Below is a small trained network, with its code and all its weights. Each question gives an input and a class and asks what happens when units are switched off, that is, made to give their printed mean instead of their output.

import numpy as np


def w(rows, s, z=0):
    codes = np.array(rows[::2]) - 128.0
    scale = np.full(codes.shape[1], s)
    scale[-1] = z or s
    return codes * scale


def norm(h):
    return h / np.sqrt((h * h).mean(-1, keepdims=True) + 1e-5)


def f(y):
    return y / 2 * (1 + np.tanh(0.7978845608 * (y + 0.044715 * y**3)))


def log_softmax(a):
    a = a - a.max(-1, keepdims=True)
    return a - np.log(np.exp(a).sum(-1, keepdims=True))


def net(x, mask):
    res = np.array(x, float).reshape(1, 2) / 4 @ E
    u = 0
    for l in range(2):
        y = f(norm(res) @ A[l][:, :-1].T + A[l][:, -1])
        res = res + np.where(mask[u : u + 6], y, B[l][:, -1]) @ B[l][:, :-1]
        u += 6
    return log_softmax(norm(res)[-1] @ U[:, :-1].T + U[:, -1])


A, B = {}, {}
E = w([
[159,141,112,38,223,36,137,58,177,89],'x0',
[134,2,28,130,103,87,218,177,158,202],'x1',
],0.0076)
A[0] = w([
[181,83,99,177,152,82,167,78,212,89,4],'0.n1',
[118,163,191,158,147,110,59,152,185,160,54],'0.n2',
[185,157,77,166,164,89,121,133,154,112,131],'0.n3',
[166,249,140,75,133,139,73,147,116,28,49],'0.n4',
[128,149,130,108,152,78,147,77,64,193,132],'0.n5',
[53,255,181,91,88,217,146,129,217,63,79],'0.n6',
],0.0067,0.0015)
B[0] = w([
[168,120,112,151,135,103,98,116,114,216,189],'0.n1',
[115,234,93,140,142,89,125,115,237,82,157],'0.n2',
[112,180,63,128,114,58,139,220,110,80,148],'0.n3',
[9,243,178,50,146,227,130,42,148,17,253],'0.n4',
[96,14,123,171,106,67,107,158,255,106,142],'0.n5',
[216,107,159,40,155,104,140,84,117,103,247],'0.n6',
],0.0073,0.0059)
A[1] = w([
[87,36,77,216,114,167,207,84,109,129,233],'1.n1',
[123,149,134,67,223,72,112,109,116,39,251],'1.n2',
[146,97,39,164,129,108,151,124,245,101,30],'1.n3',
[173,110,48,67,168,22,149,71,155,153,200],'1.n4',
[195,149,177,123,47,175,126,118,53,201,167],'1.n5',
[229,55,109,89,162,2,72,166,194,187,136],'1.n6',
],0.0064,0.0016)
B[1] = w([
[180,173,199,100,136,138,105,129,133,73,227],'1.n1',
[168,112,126,161,81,97,127,172,173,152,247],'1.n2',
[81,129,111,150,183,110,113,79,110,186,178],'1.n3',
[128,142,98,232,90,129,140,117,98,181,240],'1.n4',
[169,28,106,122,107,76,192,158,86,152,203],'1.n5',
[75,144,56,142,132,165,92,2,92,194,253],'1.n6',
],0.0095,0.0069)
U = w([
[152,208,200,44,138,137,90,67,188,52,203],'0',
[45,101,118,102,168,106,152,166,141,147,50],'1',
[95,90,137,145,174,113,110,167,158,109,31],'2',
[121,173,101,159,113,34,109,139,212,159,73],'3',
[96,136,78,89,162,103,123,165,113,129,3],'4',
[122,132,43,176,129,111,119,25,115,255,185],'5',
[200,53,176,116,83,139,178,210,85,152,220],'6',
],0.011,0.0036)

Each question gives the input, the list of numbers given to net, and the class t.
The units are the neurons (one row each of A and B). Each row of codes is followed by its name. A weight is (code - 128) times the scale printed after its matrix; where a second scale follows, it is the last column's (A, B and U).
mask holds one flag per neuron, layer by layer. A switched-off neuron (its flag False) gives its mean, the last column of its row in B, instead of its output. The means were averaged over made-up inputs and are rounded, as every weight is.
A unit's drop is (log p(t) with every unit on - log p(t) with that unit switched off) / (log p(t) with every unit on - log p(t) with every unit switched off).
The circuit of an input: a set's keep is (log p(t) with only the set's units on - log p(t) with every unit switched off) / (log p(t) with every unit on - log p(t) with every unit switched off). Starting from all 12 units, units are removed one at a time, each time the one whose removal leaves the highest keep (on an exact tie, the one counted first), for as long as the keep stays at least 0.8.
units of the circuit, in order: the units of the circuit, biggest drop first
k most important neurons: the k neurons with the biggest drops, biggest first
k most important neurons of layer l: the k neurons of layer l with the biggest drops, biggest first
drop when u is switched off: that unit's drop, to one decimal
input [1,-1], class 0: units of the circuit, in order => [0.n4]
input [-8,-5], class 6: 2 most important neurons of layer 0 => [0.n4 0.n6]
input [0,0], class 0: 2 most important neurons => [0.n6 0.n1]
input [-2,-1], class 6: units of the circuit, in order => [0.n4 1.n6]
input [-3,6], class 6: 2 most important neurons of layer 0 => [0.n2 0.n6]
input [-6,-4], class 0: 2 most important neurons of layer 1 => [1.n4 1.n2]
input [-2,4], class 6: 4 most important neurons of layer 0 => [0.n2 0.n6 0.n4 0.n5]
input [6,-1], class 3: 2 most important neurons of layer 1 => [1.n6 1.n2]
input [-3,-2], class 0: 2 most important neurons => [0.n2 1.n4]
input [-4,7], class 6: 2 most important neurons of layer 1 => [1.n1 1.n6]
input [-2,3], class 6: drop when 0.n4 is switched off => 0.4
input [-5,-4], class 0: drop when 0.n2 is switched off => 0.1
